Below is a small trained network, with its code and all its weights. Each question gives an input and a class and asks what happens when units are switched off, that is, made to give their printed mean instead of their output.

import numpy as np


def w(rows, s, z=0):
    codes = np.array(rows[::2]) - 128.0
    scale = np.full(codes.shape[1], s)
    scale[-1] = z or s
    return codes * scale


def f(y):
    return np.maximum(y, 0)


def log_softmax(a):
    a = a - a.max(-1, keepdims=True)
    return a - np.log(np.exp(a).sum(-1, keepdims=True))


def net(x, mask):
    res = np.array(x, float).reshape(1, 6) / 4 @ E
    y = f(res @ A[0][:, :-1].T + A[0][:, -1])
    res = res + np.where(mask, y, B[0][:, -1]) @ B[0][:, :-1]
    return log_softmax(res[-1] @ U[:, :-1].T + U[:, -1])


A, B = {}, {}
E = w([
[83,167,149,168,192,78,219],'x0',
[156,126,117,139,126,106,134],'x1',
[91,171,39,198,60,146,134],'x2',
[175,104,47,93,159,193,209],'x3',
[106,130,135,119,130,144,122],'x4',
[177,249,141,109,182,151,103],'x5',
],0.013)
A[0] = w([
[86,151,182,189,99,82,62,149],'n0',
[142,99,114,89,110,177,53,48],'n1',
[100,141,36,149,136,178,136,131],'n2',
[154,219,126,114,137,134,84,71],'n3',
[102,170,165,155,147,91,74,134],'n4',
[118,135,87,76,117,192,181,126],'n5',
[138,58,184,115,170,114,127,120],'n6',
[127,105,170,93,180,138,107,79],'n7',
[132,161,113,113,159,156,100,39],'n8',
[161,196,137,128,158,168,103,55],'n9',
[39,5,111,111,107,107,157,53],'n10',
[150,140,100,165,51,197,74,107],'n11',
[162,127,106,127,103,164,73,6],'n12',
[106,172,125,120,146,60,183,2],'n13',
[118,151,178,167,102,54,57,162],'n14',
[81,156,104,177,149,122,157,106],'n15',
[176,189,156,129,161,165,118,39],'n16',
[161,189,122,97,211,138,105,88],'n17',
[62,151,131,141,201,107,225,107],'n18',
[102,167,64,146,95,122,123,74],'n19',
[106,165,78,178,42,130,117,113],'n20',
[95,127,168,118,153,154,131,95],'n21',
[114,25,140,133,84,83,150,55],'n22',
[94,174,86,179,86,147,129,118],'n23',
[105,161,120,171,76,137,130,115],'n24',
[134,106,26,143,230,208,196,109],'n25',
[202,98,97,75,74,197,56,109],'n26',
[100,152,158,149,193,131,173,43],'n27',
[162,95,85,151,200,177,137,186],'n28',
[210,89,119,59,167,182,204,180],'n29',
[171,138,90,128,159,165,140,136],'n30',
[84,85,127,150,145,107,168,68],'n31',
[98,134,146,153,152,228,134,73],'n32',
[180,49,208,64,216,111,133,149],'n33',
[122,128,141,152,160,99,73,150],'n34',
[146,177,140,188,190,147,126,112],'n35',
[175,110,173,83,127,129,94,85],'n36',
],0.012,0.0027)
B[0] = w([
[87,71,168,71,77,144,212,225],'n0',
[196,109,171,180,185,78,122,190],'n1',
[90,176,98,89,138,74,176,196],'n2',
[169,95,81,139,61,202,80,203],'n3',
[80,85,119,96,35,141,162,203],'n4',
[64,112,154,95,84,163,184,193],'n5',
[115,199,45,110,139,105,127,195],'n6',
[104,166,108,127,129,93,125,184],'n7',
[130,111,126,136,85,179,88,162],'n8',
[151,122,103,143,72,182,94,196],'n9',
[202,136,95,126,65,238,74,231],'n10',
[126,145,174,170,193,84,123,201],'n11',
[173,110,154,172,159,95,104,171],'n12',
[198,115,165,158,192,130,113,182],'n13',
[36,47,156,34,69,83,235,226],'n14',
[178,161,146,164,211,49,88,179],'n15',
[174,130,60,141,86,203,79,196],'n16',
[167,134,86,134,81,197,97,216],'n17',
[192,58,223,204,217,80,87,226],'n18',
[122,165,75,139,178,85,133,177],'n19',
[64,194,74,101,167,95,93,203],'n20',
[86,171,149,82,143,108,118,156],'n21',
[180,134,83,134,61,242,45,211],'n22',
[66,184,124,120,176,107,99,189],'n23',
[108,165,87,80,145,65,129,173],'n24',
[76,104,180,106,77,136,187,246],'n25',
[192,82,234,204,186,48,101,230],'n26',
[166,109,161,168,171,75,70,188],'n27',
[71,115,160,80,83,141,205,191],'n28',
[57,96,128,84,84,101,180,239],'n29',
[71,104,151,117,109,182,142,181],'n30',
[171,116,132,171,114,194,30,177],'n31',
[101,117,121,144,106,114,114,151],'n32',
[73,253,51,121,218,41,129,254],'n33',
[116,120,138,80,75,134,185,175],'n34',
[177,82,107,146,103,187,82,188],'n35',
[108,161,130,123,170,58,133,187],'n36',
],0.0075,0.016)
U = w([
[83,90,162,95,98,143,215,248],'0',
[100,251,70,125,171,101,130,133],'1',
[173,88,213,183,180,107,100,93],'2',
[160,127,70,142,90,224,78,33],'3',
],0.018,0.0015)

Each question gives the input, the list of numbers given to net, and the class t.
The units are the neurons (one row each of A and B). Each row of codes is followed by its name. A weight is (code - 128) times the scale printed after its matrix; where a second scale follows, it is the last column's (A, B and U).
mask holds one flag per neuron, in row order. A switched-off neuron (its flag False) gives its mean, the last column of its row in B, instead of its output. The means were averaged over made-up inputs and are rounded, as every weight is.
A unit's drop is (log p(t) with every unit on - log p(t) with that unit switched off) / (log p(t) with every unit on - log p(t) with every unit switched off).
The circuit of an input: a set's keep is (log p(t) with only the set's units on - log p(t) with every unit switched off) / (log p(t) with every unit on - log p(t) with every unit switched off). Starting from the 12 units with the biggest drops (on a tie, the unit counted first), units are removed one at a time, each time the one whose removal leaves the highest keep (on an exact tie, the one counted first), for as long as the keep stays at least 0.8.
units of the circuit, in order: the units of the circuit, biggest drop first
most important unit: the unit with the biggest drop
k most important neurons: the k neurons with the biggest drops, biggest first
drop when u is switched off: that unit's drop, to one decimal
input [6,2,-6,3,2,1], class 1: 2 most important neurons : [n33, n26]
input [8,-5,-5,-1,8,-5], class 2: most important unit : n18
input [-2,8,1,3,1,3], class 0: 3 most important neurons : [n10, n22, n31]
input [7,0,3,-7,2,4], class 0: 3 most important neurons : [n14, n0, n4]
input [4,-2,1,-5,-1,-6], class 3: 2 most important neurons : [n10, n22]
input [-8,6,8,3,3,-3], class 1: 3 most important neurons : [n20, n2, n18]
input [0,-7,-5,7,1,-8], class 3: 4 most important neurons : [n10, n22, n14, n31]
input [1,3,4,5,0,5], class 0: 4 most important neurons : [n25, n10, n22, n33]
input [-8,-2,7,-3,3,0], class 2: 3 most important neurons : [n26, n33, n1]
input [-1,4,5,3,-4,6], class 3: 2 most important neurons : [n33, n3]
input [8,2,-8,-4,0,-6], class 1: 3 most important neurons : [n33, n6, n26]
input [0,-3,-3,0,-2,3], class 1: 3 most important neurons : [n10, n22, n33]
input [6,6,5,2,-7,-2], class 2: drop when n33 is switched off : 0.7
input [-8,3,0,7,-5,6], class 2: units of the circuit, in order : [n26]
input [6,-5,0,5,3,3], class 2: drop when n14 is switched off : 0.3
input [8,6,-8,6,-7,3], class 1: drop when n1 is switched off : 0.2
